Below are the code and all the weights of a small trained network. Each question names an input and a class and asks about switching units off, where a switched-off unit gives its printed mean instead of its output.

import numpy as np


def w(rows, s, z=0):
    codes = np.array(rows[::2]) - 128.0
    scale = np.full(codes.shape[1], s)
    scale[-1] = z or s
    return codes * scale


def f(y):
    return y / 2 * (1 + np.tanh(0.7978845608 * (y + 0.044715 * y**3)))


def log_softmax(a):
    a = a - a.max(-1, keepdims=True)
    return a - np.log(np.exp(a).sum(-1, keepdims=True))


def net(x, mask):
    res = np.array(x, float).reshape(1, 5) / 4 @ E
    y = f(res @ A[0][:, :-1].T + A[0][:, -1])
    res = res + np.where(mask, y, B[0][:, -1]) @ B[0][:, :-1]
    return log_softmax(res[-1] @ U[:, :-1].T + U[:, -1])


A, B = {}, {}
E = w([
[47,45,203,110,133,105,176,45,215,152],'x0',
[129,179,95,198,112,197,180,66,62,207],'x1',
[45,150,162,142,2,118,73,167,109,157],'x2',
[198,80,81,38,95,95,144,150,85,246],'x3',
[56,132,47,139,166,25,185,168,56,130],'x4',
],0.0096)
A[0] = w([
[90,204,132,245,137,166,170,44,91,135,36],'n0',
[81,128,128,74,146,82,89,169,162,2,178],'n1',
[79,67,137,116,103,147,220,118,161,116,55],'n2',
[85,108,77,66,134,29,187,173,64,160,3],'n3',
[55,61,153,126,140,138,145,107,130,133,42],'n4',
[157,105,100,160,252,155,151,72,124,73,95],'n5',
[107,147,92,199,123,197,169,91,115,183,205],'n6',
[149,222,124,165,139,152,59,176,76,42,51],'n7',
[172,103,129,122,83,101,168,57,49,185,58],'n8',
[52,61,159,148,126,130,149,66,164,115,95],'n9',
[58,230,154,252,189,99,109,82,175,61,12],'n10',
[3,162,150,193,47,129,57,144,108,120,70],'n11',
[140,156,50,153,133,139,55,175,82,67,70],'n12',
[27,123,77,186,165,61,211,160,81,81,57],'n13',
[86,137,131,120,106,83,185,67,182,130,56],'n14',
],0.0079,0.0039)
B[0] = w([
[118,82,123,102,90,49,47,96,139,39,186],'n0',
[144,97,110,127,165,84,65,109,153,93,245],'n1',
[161,129,125,185,73,107,197,139,130,139,177],'n2',
[151,147,158,110,88,172,102,84,132,123,209],'n3',
[180,146,78,148,83,104,156,141,107,123,173],'n4',
[31,179,91,9,86,144,159,207,192,200,199],'n5',
[139,144,154,132,149,90,102,224,176,50,199],'n6',
[189,134,101,139,90,134,212,103,90,123,199],'n7',
[117,72,81,131,134,95,60,59,126,96,185],'n8',
[199,148,123,177,110,140,237,142,98,121,221],'n9',
[124,63,137,100,176,126,111,2,27,215,226],'n10',
[48,164,66,54,135,157,152,176,163,163,224],'n11',
[161,125,99,187,114,119,224,119,133,129,195],'n12',
[149,146,211,147,72,208,80,111,191,123,217],'n13',
[182,105,95,173,110,114,184,161,144,134,175],'n14',
],0.0091,0.011)
U = w([
[157,123,108,177,125,116,196,151,101,128,64],'0',
[119,83,126,100,144,107,109,97,70,163,251],'1',
[61,142,92,70,132,142,150,181,145,157,80],'2',
[123,97,121,134,142,48,90,139,140,49,54],'3',
[149,137,199,135,118,253,115,107,158,97,103],'4',
[90,149,159,159,185,109,124,182,117,128,254],'5',
],0.018,0.0087)

Each question gives the input, the list of numbers given to net, and the class t.
The units are the neurons (one row each of A and B). Each row of codes is followed by its name. A weight is (code - 128) times the scale printed after its matrix; where a second scale follows, it is the last column's (A, B and U).
mask holds one flag per neuron, in row order. A switched-off neuron (its flag False) gives its mean, the last column of its row in B, instead of its output. The means were averaged over made-up inputs and are rounded, as every weight is.
A unit's drop is (log p(t) with every unit on - log p(t) with that unit switched off) / (log p(t) with every unit on - log p(t) with every unit switched off).
The circuit of an input: a set's keep is (log p(t) with only the set's units on - log p(t) with every unit switched off) / (log p(t) with every unit on - log p(t) with every unit switched off). Starting from the 12 units with the biggest drops (on a tie, the unit counted first), units are removed one at a time, each time the one whose removal leaves the highest keep (on an exact tie, the one counted first), for as long as the keep stays at least 0.8.
circuit, biggest first: the units of the circuit, biggest drop first
most important unit: the unit with the biggest drop
k most important neurons: the k neurons with the biggest drops, biggest first
drop of u: that unit's drop, to one decimal
input [2,5,7,4,8], class 4: circuit, biggest first => [n13 n3]
input [-4,3,6,-5,2], class 2: circuit, biggest first => [n11]
input [2,-1,-6,3,-1], class 2: 2 most important neurons => [n5 n10]
input [2,4,3,-2,-4], class 3: circuit, biggest first => [n0 n13]
input [-2,8,6,-4,8], class 3: 2 most important neurons => [n0 n6]
input [-7,6,8,-2,-7], class 2: 2 most important neurons => [n11 n9]
input [6,-3,1,-6,6], class 0: 2 most important neurons => [n9 n14]
input [7,-3,-6,7,8], class 4: circuit, biggest first => [n3 n13]
input [0,7,-4,6,-7], class 3: 2 most important neurons => [n6 n8]
input [7,7,-5,5,5], class 0: 2 most important neurons => [n1 n2]
input [-6,-3,-8,2,4], class 2: 2 most important neurons => [n5 n9]
input [4,-2,-4,-2,2], class 0: 4 most important neurons => [n11 n9 n2 n14]
input [2,-1,-6,-6,-3], class 1: 2 most important neurons => [n10 n11]
input [7,-8,4,-8,-3], class 1: 2 most important neurons => [n10 n1]
input [1,-5,8,-5,4], class 2: most important unit => n11
input [-4,-1,6,2,-5], class 2: circuit, biggest first => [n13 n11]
input [3,7,-6,6,3], class 3: circuit, biggest first => [n6 n8]
input [-6,-5,3,5,8], class 4: circuit, biggest first => [n3 n13]
input [0,0,3,0,-1], class 5: drop of n7 => 0.1
input [-5,6,-3,8,2], class 1: circuit, biggest first => [n8]
